Here is a tiny trained network, its code and every weight. The questions are about switching its units off for an input and a target symbol, where a switched-off unit gives its printed mean instead of its output.

import numpy as np


def w(rows, s, z=0):
    codes = np.array(rows[::2]) - 128.0
    scale = np.full(codes.shape[1], s)
    scale[-1] = z or s
    return codes * scale


def f(y):
    return y / 2 * (1 + np.tanh(0.7978845608 * (y + 0.044715 * y**3)))


def softmax(a):
    e = np.exp(a - a.max(-1, keepdims=True))
    return e / e.sum(-1, keepdims=True)


def log_softmax(a):
    a = a - a.max(-1, keepdims=True)
    return a - np.log(np.exp(a).sum(-1, keepdims=True))


def net(x, mask):
    ids = ['αβγξφψ'.index(c) for c in x.split()]
    T = len(ids)
    res = E[ids] + P[:T]
    r = res
    for j in range(3):
        rows = slice(3 * j, 3 * j + 3)
        q, k, v = (r @ M[0][rows].T for M in (Q, K, V))
        z = softmax(np.where(np.tri(T) > 0, q @ k.T / 3**0.5, -1e9)) @ v
        o = O[0][rows]
        res = res + np.where(mask[j], z, o[:, -1]) @ o[:, :-1]
    y = f(res @ A[0][:, :-1].T + A[0][:, -1])
    res = res + np.where(mask[3:19], y, B[0][:, -1]) @ B[0][:, :-1]
    return log_softmax(res[-1] @ U[:, :-1].T + U[:, -1])


Q, K, V, O, A, B = {}, {}, {}, {}, {}, {}
E = w([
[222,53,249],'α',
[96,43,240],'β',
[169,44,178],'γ',
[23,186,11],'ξ',
[105,37,108],'φ',
[57,42,137],'ψ',
],0.012)
P = w([
[104,132,127],'0',
[222,210,232],'1',
[40,166,226],'2',
[145,95,137],'3',
[156,133,135],'4',
[5,108,223],'5',
[128,58,154],'6',
[140,92,142],'7',
[1,75,252],'8',
[90,50,137],'9',
],0.0085)
Q[0] = w([
[201,124,117],'head 1',
[126,169,128],'head 1',
[59,67,205],'head 1',
[143,19,252],'head 2',
[183,139,62],'head 2',
[107,84,152],'head 2',
[144,182,146],'head 3',
[149,103,124],'head 3',
[216,138,25],'head 3',
],0.015)
K[0] = w([
[100,192,102],'head 1',
[136,137,116],'head 1',
[126,24,115],'head 1',
[21,128,43],'head 2',
[140,96,164],'head 2',
[84,149,76],'head 2',
[105,120,137],'head 3',
[148,161,143],'head 3',
[126,251,121],'head 3',
],0.016)
V[0] = w([
[80,155,91],'head 1',
[92,84,156],'head 1',
[8,79,23],'head 1',
[55,105,155],'head 2',
[133,222,105],'head 2',
[130,106,139],'head 2',
[72,150,172],'head 3',
[197,151,41],'head 3',
[164,102,8],'head 3',
],0.013)
O[0] = w([
[113,192,136,89],'head 1',
[163,148,140,213],'head 1',
[135,240,194,153],'head 1',
[177,162,126,215],'head 2',
[2,103,56,76],'head 2',
[152,115,153,138],'head 2',
[173,202,5,158],'head 3',
[61,86,190,10],'head 3',
[103,137,253,44],'head 3',
],0.009,0.012)
A[0] = w([
[124,63,85,38],'neuron 1',
[209,102,122,63],'neuron 2',
[64,88,81,92],'neuron 3',
[103,127,250,99],'neuron 4',
[160,172,180,42],'neuron 5',
[187,209,39,96],'neuron 6',
[66,168,35,188],'neuron 7',
[145,165,136,39],'neuron 8',
[114,134,138,208],'neuron 9',
[152,103,128,74],'neuron 10',
[158,186,123,2],'neuron 11',
[183,107,102,92],'neuron 12',
[126,27,226,139],'neuron 13',
[88,132,117,139],'neuron 14',
[140,81,86,124],'neuron 15',
[109,68,70,92],'neuron 16',
],0.012,0.008)
B[0] = w([
[103,146,193,144],'neuron 1',
[77,137,123,213],'neuron 2',
[135,255,81,138],'neuron 3',
[123,8,171,132],'neuron 4',
[48,141,180,156],'neuron 5',
[60,147,173,251],'neuron 6',
[223,150,143,170],'neuron 7',
[96,151,106,136],'neuron 8',
[193,63,147,134],'neuron 9',
[109,118,114,140],'neuron 10',
[90,134,37,151],'neuron 11',
[59,94,108,196],'neuron 12',
[159,110,67,137],'neuron 13',
[137,86,28,129],'neuron 14',
[124,162,135,165],'neuron 15',
[100,67,224,152],'neuron 16',
],0.0075,0.022)
U = w([
[5,109,64,11],'α',
[121,100,255,71],'β',
[39,59,166,84],'γ',
[42,138,201,130],'ξ',
[133,123,170,77],'φ',
[167,115,134,255],'ψ',
],0.0072,0.0053)

Each question gives the input, a string of symbols that net reads in full, and the target symbol t.
The units are the heads (3 rows each of Q, K, V and O) and the neurons (one row each of A and B). Each row of codes is followed by its name. A weight is (code - 128) times the scale printed after its matrix; where a second scale follows, it is the last column's (O, A, B and U).
mask holds one flag per unit, heads first, then neurons. A switched-off unit (its flag False) gives its mean, the last column of its rows in O or B, instead of its output. The means were averaged over made-up inputs and are rounded, as every weight is.
A unit's drop is (log p(t) with every unit on - log p(t) with that unit switched off) / (log p(t) with every unit on - log p(t) with every unit switched off).
The circuit of an input: a set's keep is (log p(t) with only the set's units on - log p(t) with every unit switched off) / (log p(t) with every unit on - log p(t) with every unit switched off). Starting from the 12 units with the biggest drops (on a tie, the unit counted first), units are removed one at a time, each time the one whose removal leaves the highest keep (on an exact tie, the one counted first), for as long as the keep stays at least 0.8.
units of the circuit, in order: the units of the circuit, biggest drop first
top k neurons: the k neurons with the biggest drops, biggest first
heads that matter: for each layer, one digit per head in row order, 1 if its drop is at least 0.15 and else 0, layers parted by /
input γ ψ β ψ φ α β β γ, target α: heads that matter : 001
input γ β β β α, target α: top 2 neurons : neuron 12; neuron 2
input γ ψ γ γ ψ ξ γ α α, target γ: top 2 neurons : neuron 7; neuron 16
input φ β β, target β: units of the circuit, in order : head 3; neuron 4; head 1; head 2
input α β ψ, target γ: units of the circuit, in order : head 1; neuron 16
input ψ α γ φ φ γ, target β: units of the circuit, in order : head 3; head 2
input γ β ξ ξ ξ γ ψ γ ψ ψ, target ψ: top neuron : neuron 7
input ψ β φ β, target α: heads that matter : 001
input φ ξ β α γ α ψ ψ α, target ψ: heads that matter : 010
input γ γ ψ, target ψ: top 3 neurons : neuron 6; neuron 5; neuron 16
input φ β ψ, target β: heads that matter : 101
input φ ψ α β ψ β φ γ ψ, target β: units of the circuit, in order : head 3; head 1; head 2
input ξ γ β β φ ξ α β α, target γ: heads that matter : 100
input ψ ψ ψ φ φ, target ξ: units of the circuit, in order : head 1; neuron 6
input ξ γ φ β ψ φ, target ψ: top 2 neurons : neuron 7; neuron 2
input β ψ ψ, target α: top 3 neurons : neuron 6; neuron 11; neuron 12
input β β φ, target α: units of the circuit, in order : head 3; neuron 12
input β β β, target α: heads that matter : 011
input α γ γ, target γ: heads that matter : 100
input ψ φ φ γ γ ψ ψ γ, target ξ: top 2 neurons : neuron 5; neuron 2
input γ γ φ γ φ α, target ψ: top 3 neurons : neuron 6; neuron 13; neuron 16
input γ φ β, target ψ: heads that matter : 100
